Below are the code and all the weights of a small trained network. Each question names an input and a target symbol and asks about switching units off, where a switched-off unit gives its printed mean instead of its output.

import numpy as np


def w(rows, s, z=0):
    codes = np.array(rows[::2]) - 128.0
    scale = np.full(codes.shape[1], s)
    scale[-1] = z or s
    return codes * scale


def norm(h):
    return h / np.sqrt((h * h).mean(-1, keepdims=True) + 1e-5)


def f(y):
    return y / 2 * (1 + np.tanh(0.7978845608 * (y + 0.044715 * y**3)))


def softmax(a):
    e = np.exp(a - a.max(-1, keepdims=True))
    return e / e.sum(-1, keepdims=True)


def log_softmax(a):
    a = a - a.max(-1, keepdims=True)
    return a - np.log(np.exp(a).sum(-1, keepdims=True))


def net(x, mask):
    ids = ['ΔΨΩζμτφ'.index(c) for c in x.split()]
    T = len(ids)
    res = E[ids] + P[:T]
    u = 0
    for l in range(2):
        r = norm(res)
        for j in range(3):
            rows = slice(2 * j, 2 * j + 2)
            q, k, v = (r @ M[l][rows].T for M in (Q, K, V))
            z = softmax(np.where(np.tri(T) > 0, q @ k.T / 2**0.5, -1e9)) @ v
            o = O[l][rows]
            res = res + np.where(mask[u + j], z, o[:, -1]) @ o[:, :-1]
        u += 3
        y = f(norm(res) @ A[l][:, :-1].T + A[l][:, -1])
        res = res + np.where(mask[u : u + 16], y, B[l][:, -1]) @ B[l][:, :-1]
        u += 16
    return log_softmax(norm(res)[-1] @ U[:, :-1].T + U[:, -1])


Q, K, V, O, A, B = {}, {}, {}, {}, {}, {}
E = w([
[140,97,113,141],'Δ',
[105,109,126,140],'Ψ',
[92,125,122,135],'Ω',
[54,126,124,128],'ζ',
[96,118,121,144],'μ',
[110,97,137,130],'τ',
[183,158,154,11],'φ',
],0.012)
P = w([
[172,133,112,126],'0',
[126,162,179,113],'1',
[140,111,84,142],'2',
[6,80,59,88],'3',
[153,139,154,144],'4',
[137,109,95,154],'5',
[7,61,106,92],'6',
[161,139,157,155],'7',
[131,108,118,168],'8',
[31,49,154,100],'9',
[176,136,161,177],'10',
[129,108,119,170],'11',
[59,54,123,70],'12',
[182,136,165,189],'13',
],0.015)
Q[0] = w([
[112,179,105,254],'L0H1',
[144,97,157,205],'L0H1',
[138,101,70,122],'L0H2',
[171,242,135,110],'L0H2',
[144,176,136,150],'L0H3',
[110,155,91,116],'L0H3',
],0.038)
K[0] = w([
[255,172,144,162],'L0H1',
[185,120,155,177],'L0H1',
[144,130,114,177],'L0H2',
[183,187,117,74],'L0H2',
[150,168,137,142],'L0H3',
[110,133,109,117],'L0H3',
],0.041)
V[0] = w([
[177,125,153,143],'L0H1',
[176,163,120,161],'L0H1',
[183,12,144,183],'L0H2',
[105,18,165,74],'L0H2',
[127,186,173,155],'L0H3',
[170,63,139,151],'L0H3',
],0.011)
O[0] = w([
[156,107,48,122,153],'L0H1',
[113,129,54,172,137],'L0H1',
[167,18,48,77,253],'L0H2',
[142,3,165,176,225],'L0H2',
[194,150,98,119,81],'L0H3',
[128,184,200,70,178],'L0H3',
],0.0068,0.0053)
A[0] = w([
[97,142,122,144,68],'L0N1',
[134,103,150,121,122],'L0N2',
[205,133,154,250,122],'L0N3',
[103,147,114,67,124],'L0N4',
[193,211,104,239,26],'L0N5',
[123,108,101,241,143],'L0N6',
[118,104,121,119,116],'L0N7',
[214,186,96,150,71],'L0N8',
[143,138,205,196,113],'L0N9',
[162,128,128,77,85],'L0N10',
[181,110,146,169,134],'L0N11',
[147,194,205,198,120],'L0N12',
[224,166,187,158,254],'L0N13',
[115,144,101,95,139],'L0N14',
[84,170,168,83,134],'L0N15',
[129,109,117,117,130],'L0N16',
],0.017,0.0045)
B[0] = w([
[142,126,133,105,120],'L0N1',
[138,141,111,145,153],'L0N2',
[130,17,96,214,254],'L0N3',
[89,114,157,163,143],'L0N4',
[82,65,51,251,195],'L0N5',
[132,85,84,152,251],'L0N6',
[119,157,128,141,162],'L0N7',
[156,217,117,126,154],'L0N8',
[72,42,144,121,202],'L0N9',
[77,138,98,122,128],'L0N10',
[119,125,77,155,189],'L0N11',
[197,179,220,131,206],'L0N12',
[189,124,66,38,239],'L0N13',
[99,108,153,144,134],'L0N14',
[174,100,109,146,158],'L0N15',
[105,146,115,138,156],'L0N16',
],0.033,0.0086)
Q[1] = w([
[75,169,92,82],'L1H1',
[86,76,148,96],'L1H1',
[251,184,92,215],'L1H2',
[64,208,240,165],'L1H2',
[74,83,175,92],'L1H3',
[106,117,61,66],'L1H3',
],0.031)
K[1] = w([
[132,208,121,153],'L1H1',
[55,134,100,101],'L1H1',
[253,37,240,8],'L1H2',
[236,225,52,128],'L1H2',
[81,218,107,125],'L1H3',
[77,98,108,38],'L1H3',
],0.027)
V[1] = w([
[107,172,142,199],'L1H1',
[70,141,136,165],'L1H1',
[61,202,180,65],'L1H2',
[108,83,51,1],'L1H2',
[106,33,108,109],'L1H3',
[132,179,142,185],'L1H3',
],0.022)
O[1] = w([
[162,143,185,116,136],'L1H1',
[139,148,174,154,224],'L1H1',
[102,70,81,77,181],'L1H2',
[254,70,135,110,163],'L1H2',
[150,118,210,171,249],'L1H3',
[93,127,92,88,86],'L1H3',
],0.019,0.012)
A[1] = w([
[155,141,78,139,42],'L1N1',
[140,182,183,182,112],'L1N2',
[198,153,157,109,111],'L1N3',
[57,197,76,222,111],'L1N4',
[171,53,43,155,91],'L1N5',
[198,231,92,96,97],'L1N6',
[127,139,153,118,129],'L1N7',
[158,185,39,93,112],'L1N8',
[112,140,28,112,71],'L1N9',
[152,76,166,120,35],'L1N10',
[122,140,55,202,166],'L1N11',
[178,175,180,73,29],'L1N12',
[199,164,44,130,2],'L1N13',
[173,251,22,223,64],'L1N14',
[132,129,188,44,26],'L1N15',
[218,111,94,151,112],'L1N16',
],0.02,0.005)
B[1] = w([
[119,105,110,140,128],'L1N1',
[120,164,132,63,148],'L1N2',
[148,110,127,178,153],'L1N3',
[194,115,133,172,148],'L1N4',
[130,125,194,92,252],'L1N5',
[182,254,165,121,136],'L1N6',
[129,111,124,124,127],'L1N7',
[98,126,197,166,133],'L1N8',
[132,98,67,134,140],'L1N9',
[91,132,99,140,190],'L1N10',
[99,145,105,151,189],'L1N11',
[51,139,123,101,139],'L1N12',
[79,99,131,135,134],'L1N13',
[60,80,79,110,139],'L1N14',
[68,86,168,166,147],'L1N15',
[126,147,60,105,222],'L1N16',
],0.052,0.015)
U = w([
[147,60,156,19,4],'Δ',
[37,96,210,153,116],'Ψ',
[134,190,84,226,184],'Ω',
[181,164,220,164,233],'ζ',
[44,134,12,87,27],'μ',
[248,116,95,133,104],'τ',
[144,199,38,113,255],'φ',
],0.016,0.0034)

Each question gives the input, a string of symbols that net reads in full, and the target symbol t.
The units are the heads (2 rows each of Q, K, V and O) and the neurons (one row each of A and B). Each row of codes is followed by its name. A weight is (code - 128) times the scale printed after its matrix; where a second scale follows, it is the last column's (O, A, B and U).
mask holds one flag per unit, layer by layer, with each layer's heads first. A switched-off unit (its flag False) gives its mean, the last column of its rows in O or B, instead of its output. The means were averaged over made-up inputs and are rounded, as every weight is.
A unit's drop is (log p(t) with every unit on - log p(t) with that unit switched off) / (log p(t) with every unit on - log p(t) with every unit switched off).
The circuit of an input: a set's keep is (log p(t) with only the set's units on - log p(t) with every unit switched off) / (log p(t) with every unit on - log p(t) with every unit switched off). Starting from the 12 units with the biggest drops (on a tie, the unit counted first), units are removed one at a time, each time the one whose removal leaves the highest keep (on an exact tie, the one counted first), for as long as the keep stays at least 0.8.
circuit, biggest first: the units of the circuit, biggest drop first
k most important neurons of layer l: the k neurons of layer l with the biggest drops, biggest first
heads that matter: for each layer, one digit per head in row order, 1 if its drop is at least 0.15 and else 0, layers parted by /
input ζ Ψ ζ ζ μ μ ζ Δ Δ, target Ψ: circuit, biggest first -> (L0N13)
input φ Ω ζ μ φ ζ Δ, target φ: heads that matter -> 010 / 011
input Ω ζ Ψ Ψ Ψ μ Ω ζ φ Ψ Δ μ, target μ: heads that matter -> 110 / 110
input φ Ψ Ψ Ψ τ ζ μ Δ Ψ Ψ μ Δ Ψ, target φ: heads that matter -> 000 / 011
input μ Δ Ψ Δ τ Ψ, target Δ: 2 most important neurons of layer 0 -> (L0N5; L0N3)
input Ψ Ψ φ Δ τ μ μ μ μ μ Ψ μ ζ, target Ψ: circuit, biggest first -> (L0N13; L0N3)
input τ ζ Ψ τ Ψ μ τ Ψ φ, target Ψ: circuit, biggest first -> (L0N3; L0N6; L0N5; L1N15)
input Ψ Ω Δ Δ τ ζ τ ζ ζ, target Ω: 3 most important neurons of layer 1 -> (L1N5; L1N4; L1N11)
input Ψ Δ Ψ Ψ τ ζ Ψ Ω μ, target Ω: 4 most important neurons of layer 0 -> (L0N15; L0N9; L0N13; L0N6)
input Ψ Ψ φ Ψ μ μ μ Ψ Ψ Ω Δ, target μ: heads that matter -> 101 / 000
input Ψ Δ Δ Ψ Ψ Δ μ, target Ψ: circuit, biggest first -> (L0N13; L0N3)
input Ψ Δ μ Ψ φ Ψ φ, target Ψ: heads that matter -> 011 / 000
input Ω Ψ τ Ψ, target Ω: circuit, biggest first -> (L1H2; L0N9)
input μ μ ζ ζ τ Ψ Ψ τ Δ Ψ, target μ: heads that matter -> 110 / 011
input μ τ τ Ψ Ω Δ, target τ: heads that matter -> 011 / 011
input Ψ μ Ψ τ Ψ Ψ Ψ Ψ φ, target Δ: heads that matter -> 110 / 010
input ζ Ψ φ, target Ω: most important neuron of layer 0 -> (L0N12)
input μ Ψ φ Ψ Ψ τ, target μ: 4 most important neurons of layer 0 -> (L0N12; L0N9; L0N3; L0N5)
input μ φ Ψ μ Ω Ψ Ψ Ψ Δ φ Ψ Ψ τ, target μ: heads that matter -> 110 / 011
input Ω Ψ Ψ, target ζ: heads that matter -> 011 / 010
input Ψ Ψ φ Ψ, target Ψ: circuit, biggest first -> (L0N13; L1N16)
input μ μ φ τ τ φ τ μ Ω, target μ: 2 most important neurons of layer 0 -> (L0N13; L0N12)
input μ ζ μ φ τ μ τ τ μ ζ μ Ψ μ, target μ: 3 most important neurons of layer 0 -> (L0N3; L0N5; L0N8)
input ζ Ω φ ζ Δ Ω Δ, target ζ: 3 most important neurons of layer 0 -> (L0N12; L0N13; L0N4)
